Below are the code and all the weights of a small trained network. Each question names an input and a class and asks about switching units off, where a switched-off unit gives its printed mean instead of its output.

import numpy as np


def w(rows, s, z=0):
    codes = np.array(rows[::2]) - 128.0
    scale = np.full(codes.shape[1], s)
    scale[-1] = z or s
    return codes * scale


def norm(h):
    return h / np.sqrt((h * h).mean(-1, keepdims=True) + 1e-5)


def f(y):
    return np.maximum(y, 0)


def log_softmax(a):
    a = a - a.max(-1, keepdims=True)
    return a - np.log(np.exp(a).sum(-1, keepdims=True))


def net(x, mask):
    res = np.array(x, float).reshape(1, 2) / 4 @ E
    u = 0
    for l in range(3):
        y = f(norm(res) @ A[l][:, :-1].T + A[l][:, -1])
        res = res + np.where(mask[u : u + 7], y, B[l][:, -1]) @ B[l][:, :-1]
        u += 7
    return log_softmax(norm(res)[-1] @ U[:, :-1].T + U[:, -1])


A, B = {}, {}
E = w([
[191,185,22,105,141,193,189,171,136,173],'x0',
[132,146,3,12,102,77,55,39,88,157],'x1',
],0.0031)
A[0] = w([
[56,159,103,247,185,186,173,192,217,113,112],'L0N0',
[119,83,120,60,56,124,170,153,178,93,76],'L0N1',
[24,14,162,184,121,206,126,178,168,68,130],'L0N2',
[177,184,68,8,170,86,84,73,60,183,251],'L0N3',
[125,59,94,108,147,125,104,149,203,140,78],'L0N4',
[144,90,16,198,81,250,173,147,150,221,31],'L0N5',
[93,100,240,126,86,52,103,11,102,60,121],'L0N6',
],0.0018,0.0014)
B[0] = w([
[208,153,174,185,119,91,156,22,97,124,211],'L0N0',
[157,85,128,135,133,126,123,110,153,158,128],'L0N1',
[187,132,101,110,171,99,159,73,67,155,205],'L0N2',
[229,90,254,251,188,140,208,102,126,94,255],'L0N3',
[188,166,97,182,112,197,133,115,104,35,128],'L0N4',
[118,138,157,141,82,105,56,115,182,146,179],'L0N5',
[124,176,56,119,19,251,122,147,200,126,205],'L0N6',
],0.0028,0.0033)
A[1] = w([
[122,129,100,90,137,88,107,91,98,147,8],'L1N0',
[109,124,85,96,73,188,114,99,129,109,112],'L1N1',
[148,153,77,64,100,73,93,101,103,127,116],'L1N2',
[164,143,159,178,134,129,149,102,133,135,119],'L1N3',
[123,124,65,64,146,19,94,85,102,132,38],'L1N4',
[139,157,64,78,158,155,148,187,126,156,73],'L1N5',
[2,98,164,112,115,51,56,139,104,111,83],'L1N6',
],0.0051,0.0014)
B[1] = w([
[149,81,169,141,159,85,158,135,99,115,177],'L1N0',
[138,79,158,93,125,133,153,198,105,100,171],'L1N1',
[121,112,175,139,167,77,165,166,113,118,218],'L1N2',
[102,86,88,55,117,99,90,122,92,123,252],'L1N3',
[148,124,209,182,179,128,168,147,60,108,220],'L1N4',
[61,159,109,177,80,163,41,94,182,134,177],'L1N5',
[131,222,1,148,102,228,99,128,247,211,194],'L1N6',
],0.0049,0.0042)
A[2] = w([
[100,162,140,146,104,153,88,100,165,126,60],'L2N0',
[56,116,137,131,148,135,105,109,207,132,2],'L2N1',
[113,58,90,7,111,127,120,128,88,104,9],'L2N2',
[114,90,93,54,104,114,108,158,92,82,82],'L2N3',
[161,218,55,153,150,160,162,181,142,159,75],'L2N4',
[109,97,206,155,185,149,223,254,129,95,92],'L2N5',
[99,145,180,136,161,167,125,139,143,116,71],'L2N6',
],0.0048,0.00093)
B[2] = w([
[77,113,45,128,125,182,187,130,163,108,167],'L2N0',
[117,171,64,131,91,156,135,122,143,189,153],'L2N1',
[91,215,152,48,68,140,171,255,140,93,157],'L2N2',
[109,169,115,22,78,100,191,197,121,135,148],'L2N3',
[16,78,179,141,62,146,75,118,220,95,196],'L2N4',
[185,135,99,95,227,48,101,45,22,154,254],'L2N5',
[182,138,64,102,140,89,89,170,142,115,152],'L2N6',
],0.0033,0.0061)
U = w([
[177,96,162,171,233,74,113,82,53,134,205],'0',
[80,128,88,182,70,194,79,104,254,141,165],'1',
[124,153,131,12,72,109,149,201,115,105,6],'2',
],0.0093,0.0016)

Each question gives the input, the list of numbers given to net, and the class t.
The units are the neurons (one row each of A and B). Each row of codes is followed by its name. A weight is (code - 128) times the scale printed after its matrix; where a second scale follows, it is the last column's (A, B and U).
mask holds one flag per neuron, layer by layer. A switched-off neuron (its flag False) gives its mean, the last column of its row in B, instead of its output. The means were averaged over made-up inputs and are rounded, as every weight is.
A unit's drop is (log p(t) with every unit on - log p(t) with that unit switched off) / (log p(t) with every unit on - log p(t) with every unit switched off).
The circuit of an input: a set's keep is (log p(t) with only the set's units on - log p(t) with every unit switched off) / (log p(t) with every unit on - log p(t) with every unit switched off). Starting from the 12 units with the biggest drops (on a tie, the unit counted first), units are removed one at a time, each time the one whose removal leaves the highest keep (on an exact tie, the one counted first), for as long as the keep stays at least 0.8.
units of the circuit, in order: the units of the circuit, biggest drop first
unit that matters most: the unit with the biggest drop
k most important neurons: the k neurons with the biggest drops, biggest first
k most important neurons of layer l: the k neurons of layer l with the biggest drops, biggest first
drop of u: that unit's drop, to one decimal
input [-8,3], class 1: units of the circuit, in order	[L1N6]
input [1,-3], class 2: 2 most important neurons	[L1N3; L0N3]
input [-3,1], class 2: units of the circuit, in order	[L0N6; L1N1]
input [0,3], class 2: 2 most important neurons of layer 0	[L0N3; L0N2]
input [6,8], class 0: units of the circuit, in order	[L1N4; L0N3]
input [7,7], class 0: 2 most important neurons of layer 1	[L1N6; L1N4]
input [-3,3], class 2: 3 most important neurons	[L0N6; L0N3; L0N2]
input [3,2], class 2: 3 most important neurons	[L0N3; L1N3; L1N6]
input [3,-2], class 2: 3 most important neurons	[L1N3; L0N0; L1N6]
input [0,1], class 2: 2 most important neurons of layer 1	[L1N3; L1N4]
input [0,2], class 2: 2 most important neurons	[L0N3; L1N3]
input [6,7], class 0: 2 most important neurons	[L1N6; L1N3]
input [-4,-1], class 1: 2 most important neurons	[L0N3; L1N6]
input [2,-2], class 2: unit that matters most	L1N3
input [3,1], class 2: 3 most important neurons	[L1N3; L0N3; L1N6]
input [-8,2], class 1: drop of L1N6	0.2
input [-8,4], class 1: drop of L1N6	1.6
input [-6,2], class 1: drop of L2N1	0.0
